Below are the code and all the weights of a small trained network. Each question names an input and a target symbol and asks about switching units off, where a switched-off unit gives its printed mean instead of its output.

import numpy as np


def w(rows, s, z=0):
    codes = np.array(rows[::2]) - 128.0
    scale = np.full(codes.shape[1], s)
    scale[-1] = z or s
    return codes * scale


def norm(h):
    return h / np.sqrt((h * h).mean(-1, keepdims=True) + 1e-5)


def f(y):
    return y / 2 * (1 + np.tanh(0.7978845608 * (y + 0.044715 * y**3)))


def softmax(a):
    e = np.exp(a - a.max(-1, keepdims=True))
    return e / e.sum(-1, keepdims=True)


def log_softmax(a):
    a = a - a.max(-1, keepdims=True)
    return a - np.log(np.exp(a).sum(-1, keepdims=True))


def net(x, mask):
    ids = ['αβδεηθλμξπστφψω'.index(c) for c in x.split()]
    T = len(ids)
    res = E[ids] + P[:T]
    r = norm(res)
    for j in range(2):
        rows = slice(4 * j, 4 * j + 4)
        q, k, v = (r @ M[0][rows].T for M in (Q, K, V))
        z = softmax(np.where(np.tri(T) > 0, q @ k.T / 4**0.5, -1e9)) @ v
        o = O[0][rows]
        res = res + np.where(mask[j], z, o[:, -1]) @ o[:, :-1]
    y = f(norm(res) @ A[0][:, :-1].T + A[0][:, -1])
    res = res + np.where(mask[2:10], y, B[0][:, -1]) @ B[0][:, :-1]
    return log_softmax(norm(res)[-1] @ U[:, :-1].T + U[:, -1])


Q, K, V, O, A, B = {}, {}, {}, {}, {}, {}
E = w([
[105,107,162,176],'α',
[144,152,36,166],'β',
[117,100,189,201],'δ',
[122,130,154,197],'ε',
[102,173,100,191],'η',
[84,158,163,160],'θ',
[93,121,181,189],'λ',
[107,129,185,142],'μ',
[142,137,163,160],'ξ',
[136,125,150,186],'π',
[137,116,188,140],'σ',
[138,158,154,129],'τ',
[133,97,180,199],'φ',
[166,135,82,173],'ψ',
[100,2,1,110],'ω',
],0.012)
P = w([
[137,101,22,4],'0',
[108,179,155,163],'1',
[117,188,150,163],'2',
[130,178,158,182],'3',
[139,183,144,197],'4',
[144,171,148,207],'5',
[148,166,161,218],'6',
[153,180,123,220],'7',
],0.0043)
Q[0] = w([
[102,114,133,109],'h0',
[67,108,106,167],'h0',
[136,114,131,2],'h0',
[131,153,140,166],'h0',
[124,104,170,106],'h1',
[116,109,175,69],'h1',
[135,134,86,153],'h1',
[132,106,178,186],'h1',
],0.015)
K[0] = w([
[168,197,71,122],'h0',
[117,77,125,105],'h0',
[172,205,182,215],'h0',
[130,80,79,131],'h0',
[123,102,204,93],'h1',
[86,160,202,122],'h1',
[127,129,4,156],'h1',
[112,58,132,137],'h1',
],0.012)
V[0] = w([
[238,40,137,254],'h0',
[49,130,126,178],'h0',
[175,84,208,50],'h0',
[193,223,53,140],'h0',
[164,120,219,134],'h1',
[87,107,147,51],'h1',
[129,186,168,160],'h1',
[109,61,130,67],'h1',
],0.0077)
O[0] = w([
[102,229,171,223,119],'h0',
[40,50,87,121,158],'h0',
[125,177,208,20,145],'h0',
[248,118,2,162,2],'h0',
[125,184,59,124,134],'h1',
[157,132,114,158,42],'h1',
[97,118,32,171,175],'h1',
[161,128,132,220,55],'h1',
],0.0058,0.0035)
A[0] = w([
[190,163,125,159,181],'n0',
[167,83,74,170,216],'n1',
[210,200,195,127,80],'n2',
[133,4,128,164,119],'n3',
[108,147,176,193,251],'n4',
[97,158,147,114,118],'n5',
[72,136,194,2,141],'n6',
[121,32,90,94,68],'n7',
],0.0091,0.0028)
B[0] = w([
[180,119,128,85,153],'n0',
[128,79,152,65,166],'n1',
[47,236,55,85,161],'n2',
[62,209,127,30,160],'n3',
[186,104,115,102,255],'n4',
[118,130,102,191,156],'n5',
[211,63,141,159,233],'n6',
[22,254,202,124,143],'n7',
],0.0074,0.0063)
U = w([
[75,88,157,147,24],'α',
[174,93,58,108,106],'β',
[47,163,166,164,78],'δ',
[93,90,52,231,151],'ε',
[71,57,2,108,215],'η',
[20,141,127,67,253],'θ',
[45,75,137,151,68],'λ',
[145,28,193,58,162],'μ',
[145,246,71,82,149],'ξ',
[145,177,96,176,66],'π',
[150,207,189,77,88],'σ',
[166,139,91,47,140],'τ',
[95,193,157,154,107],'φ',
[208,123,53,135,74],'ψ',
[115,136,124,130,70],'ω',
],0.011,0.0031)

Each question gives the input, a string of symbols that net reads in full, and the target symbol t.
The units are the heads (4 rows each of Q, K, V and O) and the neurons (one row each of A and B). Each row of codes is followed by its name. A weight is (code - 128) times the scale printed after its matrix; where a second scale follows, it is the last column's (O, A, B and U).
mask holds one flag per unit, heads first, then neurons. A switched-off unit (its flag False) gives its mean, the last column of its rows in O or B, instead of its output. The means were averaged over made-up inputs and are rounded, as every weight is.
A unit's drop is (log p(t) with every unit on - log p(t) with that unit switched off) / (log p(t) with every unit on - log p(t) with every unit switched off).
The circuit of an input: a set's keep is (log p(t) with only the set's units on - log p(t) with every unit switched off) / (log p(t) with every unit on - log p(t) with every unit switched off). Starting from all 10 units, units are removed one at a time, each time the one whose removal leaves the highest keep (on an exact tie, the one counted first), for as long as the keep stays at least 0.8.
units of the circuit, in order: the units of the circuit, biggest drop first
top k neurons: the k neurons with the biggest drops, biggest first
which heads matter: for each layer, one digit per head in row order, 1 if its drop is at least 0.15 and else 0, layers parted by /
drop of u: that unit's drop, to one decimal
input ξ η η π η μ η, target ξ: which heads matter => 10
input ε μ ψ μ ω, target θ: which heads matter => 00
input μ ξ φ ξ μ ε μ β, target μ: units of the circuit, in order => (h0 n6)
input ψ ε μ α μ μ μ ξ, target ψ: units of the circuit, in order => (h0)
input ξ δ θ θ, target ξ: units of the circuit, in order => (h0 n2)
input η ψ μ ε ε ψ ξ ξ, target η: units of the circuit, in order => (h0 h1)
input ξ η ξ, target ξ: units of the circuit, in order => (h0 n2)
input ε λ μ δ μ ε μ ψ, target ε: which heads matter => 10
input ε φ ω, target θ: top 2 neurons => (n3 n7)
input μ μ μ μ ω μ φ β, target η: which heads matter => 11
input η λ μ ξ λ, target η: units of the circuit, in order => (h0 n3)
input ξ μ ε μ μ, target ξ: drop of n4 => 0.0
input ε θ π μ λ, target ε: drop of n7 => 0.1
input ε η ε μ ξ, target ε: units of the circuit, in order => (h0)
input ε ε μ λ μ ψ η, target ε: which heads matter => 00
input μ η ε β φ ε, target μ: drop of h0 => 0.5
input μ θ σ μ, target μ: drop of n6 => 0.4
